Below are the code and all the weights of a small trained network. Each question names an input and a target symbol and asks about switching units off, where a switched-off unit gives its printed mean instead of its output.

import numpy as np


def w(rows, s, z=0):
    codes = np.array(rows[::2]) - 128.0
    scale = np.full(codes.shape[1], s)
    scale[-1] = z or s
    return codes * scale


def norm(h):
    return h / np.sqrt((h * h).mean(-1, keepdims=True) + 1e-5)


def softmax(a):
    e = np.exp(a - a.max(-1, keepdims=True))
    return e / e.sum(-1, keepdims=True)


def log_softmax(a):
    a = a - a.max(-1, keepdims=True)
    return a - np.log(np.exp(a).sum(-1, keepdims=True))


def net(x, mask):
    ids = ['αβγηθλξπστ'.index(c) for c in x.split()]
    T = len(ids)
    res = E[ids] + P[:T]
    u = 0
    for l in range(2):
        r = norm(res)
        for j in range(3):
            rows = slice(2 * j, 2 * j + 2)
            q, k, v = (r @ M[l][rows].T for M in (Q, K, V))
            z = softmax(np.where(np.tri(T) > 0, q @ k.T / 2**0.5, -1e9)) @ v
            o = O[l][rows]
            res = res + np.where(mask[u + j], z, o[:, -1]) @ o[:, :-1]
        u += 3
    return log_softmax(norm(res)[-1] @ U[:, :-1].T + U[:, -1])


Q, K, V, O = {}, {}, {}, {}
E = w([
[119,142,170,157,68,137,210],'α',
[154,144,128,144,155,146,94],'β',
[124,137,163,125,155,129,119],'γ',
[126,88,131,138,105,57,77],'η',
[101,127,191,4,65,116,73],'θ',
[103,157,139,114,135,136,115],'λ',
[128,138,131,131,163,124,131],'ξ',
[154,150,131,126,156,126,117],'π',
[143,138,135,116,152,136,124],'σ',
[130,167,145,119,156,107,127],'τ',
],0.026)
P = w([
[101,56,33,254,73,152,124],'0',
[221,171,210,112,134,89,138],'1',
[216,152,199,119,113,98,154],'2',
[210,145,194,96,118,93,140],'3',
[220,141,194,106,113,104,122],'4',
[206,152,193,98,99,108,141],'5',
[214,162,198,124,86,124,123],'6',
[221,157,192,89,88,123,129],'7',
[239,153,190,97,83,125,108],'8',
[234,147,189,77,93,133,126],'9',
[215,161,190,83,105,114,152],'10',
],0.005)
Q[0] = w([
[226,204,112,106,254,148,143],'L0H1',
[209,108,174,121,108,40,113],'L0H1',
[64,51,90,169,31,140,133],'L0H2',
[126,152,175,104,176,106,245],'L0H2',
[52,71,77,125,42,123,129],'L0H3',
[119,154,93,85,146,162,220],'L0H3',
],0.009)
K[0] = w([
[129,80,88,248,186,146,158],'L0H1',
[54,138,126,102,91,118,74],'L0H1',
[207,125,132,58,102,154,118],'L0H2',
[109,154,124,142,164,105,182],'L0H2',
[179,141,195,82,96,98,120],'L0H3',
[155,94,133,127,170,138,169],'L0H3',
],0.012)
V[0] = w([
[45,145,92,90,138,200,142],'L0H1',
[91,38,116,129,159,199,74],'L0H1',
[125,2,214,142,135,163,116],'L0H2',
[62,218,117,131,127,84,141],'L0H2',
[49,230,187,155,140,109,85],'L0H3',
[78,114,68,136,140,73,130],'L0H3',
],0.0077)
O[0] = w([
[74,120,127,162,98,170,19,129],'L0H1',
[89,156,198,124,94,155,134,255],'L0H1',
[13,104,214,221,158,66,174,85],'L0H2',
[190,175,98,158,97,140,68,199],'L0H2',
[222,212,110,223,130,151,135,210],'L0H3',
[57,254,63,87,142,151,171,216],'L0H3',
],0.0076,0.0033)
Q[1] = w([
[121,44,87,121,42,104,203],'L1H1',
[150,127,150,166,94,89,150],'L1H1',
[113,59,117,141,44,33,108],'L1H2',
[33,87,113,75,100,143,92],'L1H2',
[194,214,167,47,252,134,188],'L1H3',
[193,167,172,164,149,68,121],'L1H3',
],0.014)
K[1] = w([
[142,132,151,129,40,81,151],'L1H1',
[164,128,167,126,76,169,123],'L1H1',
[195,120,181,99,44,83,98],'L1H2',
[99,153,183,70,130,108,94],'L1H2',
[9,118,49,116,169,173,145],'L1H3',
[84,94,91,187,71,168,116],'L1H3',
],0.016)
V[1] = w([
[205,98,171,185,48,159,175],'L1H1',
[133,76,124,139,159,73,28],'L1H1',
[153,124,202,52,147,252,64],'L1H2',
[103,164,235,39,56,94,157],'L1H2',
[109,165,110,144,203,164,239],'L1H3',
[76,146,137,184,82,170,98],'L1H3',
],0.012)
O[1] = w([
[62,155,151,220,76,94,199,65],'L1H1',
[184,98,64,92,92,10,130,34],'L1H1',
[88,170,163,157,139,62,26,120],'L1H2',
[203,206,184,125,76,128,95,117],'L1H2',
[98,192,88,93,54,110,153,254],'L1H3',
[127,71,81,126,66,190,97,223],'L1H3',
],0.013,0.0087)
U = w([
[195,78,75,93,58,49,172,154],'α',
[12,57,94,128,97,28,106,165],'β',
[67,172,163,208,66,143,199,99],'γ',
[180,164,200,139,215,214,152,2],'η',
[143,2,170,149,183,127,128,185],'θ',
[118,114,58,233,110,168,39,56],'λ',
[35,123,75,42,136,179,121,131],'ξ',
[62,179,127,113,218,46,174,132],'π',
[125,131,179,84,83,59,51,220],'σ',
[175,227,32,179,180,106,153,41],'τ',
],0.0089,0.0053)

Each question gives the input, a string of symbols that net reads in full, and the target symbol t.
The units are the heads (2 rows each of Q, K, V and O). Each row of codes is followed by its name. A weight is (code - 128) times the scale printed after its matrix; where a second scale follows, it is the last column's (O and U).
mask holds one flag per head, layer by layer. A switched-off head (its flag False) gives its mean, the last column of its rows in O, instead of its output. The means were averaged over made-up inputs and are rounded, as every weight is.
A unit's drop is (log p(t) with every unit on - log p(t) with that unit switched off) / (log p(t) with every unit on - log p(t) with every unit switched off).
The circuit of an input: a set's keep is (log p(t) with only the set's units on - log p(t) with every unit switched off) / (log p(t) with every unit on - log p(t) with every unit switched off). Starting from all 6 units, units are removed one at a time, each time the one whose removal leaves the highest keep (on an exact tie, the one counted first), for as long as the keep stays at least 0.8.
circuit, biggest first: the units of the circuit, biggest drop first
unit that matters most: the unit with the biggest drop
heads that matter: for each layer, one digit per head in row order, 1 if its drop is at least 0.15 and else 0, layers parted by /
drop when u is switched off: that unit's drop, to one decimal
input σ ξ ξ ξ, target σ: heads that matter	001 / 010
input γ σ ξ γ ξ ξ ξ σ ξ ξ λ, target γ: circuit, biggest first	(L1H1, L0H3)
input τ λ ξ σ ξ λ η λ ξ, target τ: circuit, biggest first	(L0H3, L0H1)
input α β β λ, target α: unit that matters most	L1H1
input β λ η η σ ξ π, target β: circuit, biggest first	(L1H2, L1H1)
input σ σ λ η η, target θ: heads that matter	000 / 001
input τ γ α ξ τ ξ λ α ξ, target τ: circuit, biggest first	(L0H1, L0H3)
input σ γ η, target α: heads that matter	100 / 110
input α ξ σ, target α: circuit, biggest first	(L1H1, L0H3)
input η ξ π λ, target η: heads that matter	100 / 001
input τ ξ ξ λ, target τ: circuit, biggest first	(L0H2, L0H1, L1H3, L1H1)
input λ ξ σ γ σ σ γ γ, target λ: circuit, biggest first	(L0H3, L0H1, L1H3)
input β θ θ σ ξ η ξ ξ θ γ ξ, target β: heads that matter	001 / 110
input α η θ β ξ, target α: heads that matter	000 / 100
input π γ σ λ π ξ ξ σ γ, target π: heads that matter	100 / 001
input η σ σ α θ σ ξ σ, target η: circuit, biggest first	(L1H3, L0H1)
input ξ α η, target γ: heads that matter	000 / 100
input σ τ π α σ, target σ: unit that matters most	L0H3
input ξ θ ξ ξ ξ π λ β ξ ξ η, target θ: heads that matter	001 / 001
input σ ξ σ ξ β ξ γ β η, target α: unit that matters most	L0H1
input α γ σ ξ σ ξ, target α: drop when L0H3 is switched off	0.2
input λ ξ σ σ γ ξ α λ, target λ: drop when L0H1 is switched off	0.3
input π ξ ξ λ α ξ τ, target π: drop when L1H3 is switched off	0.6
input λ σ ξ β λ γ β, target λ: drop when L1H3 is switched off	0.3
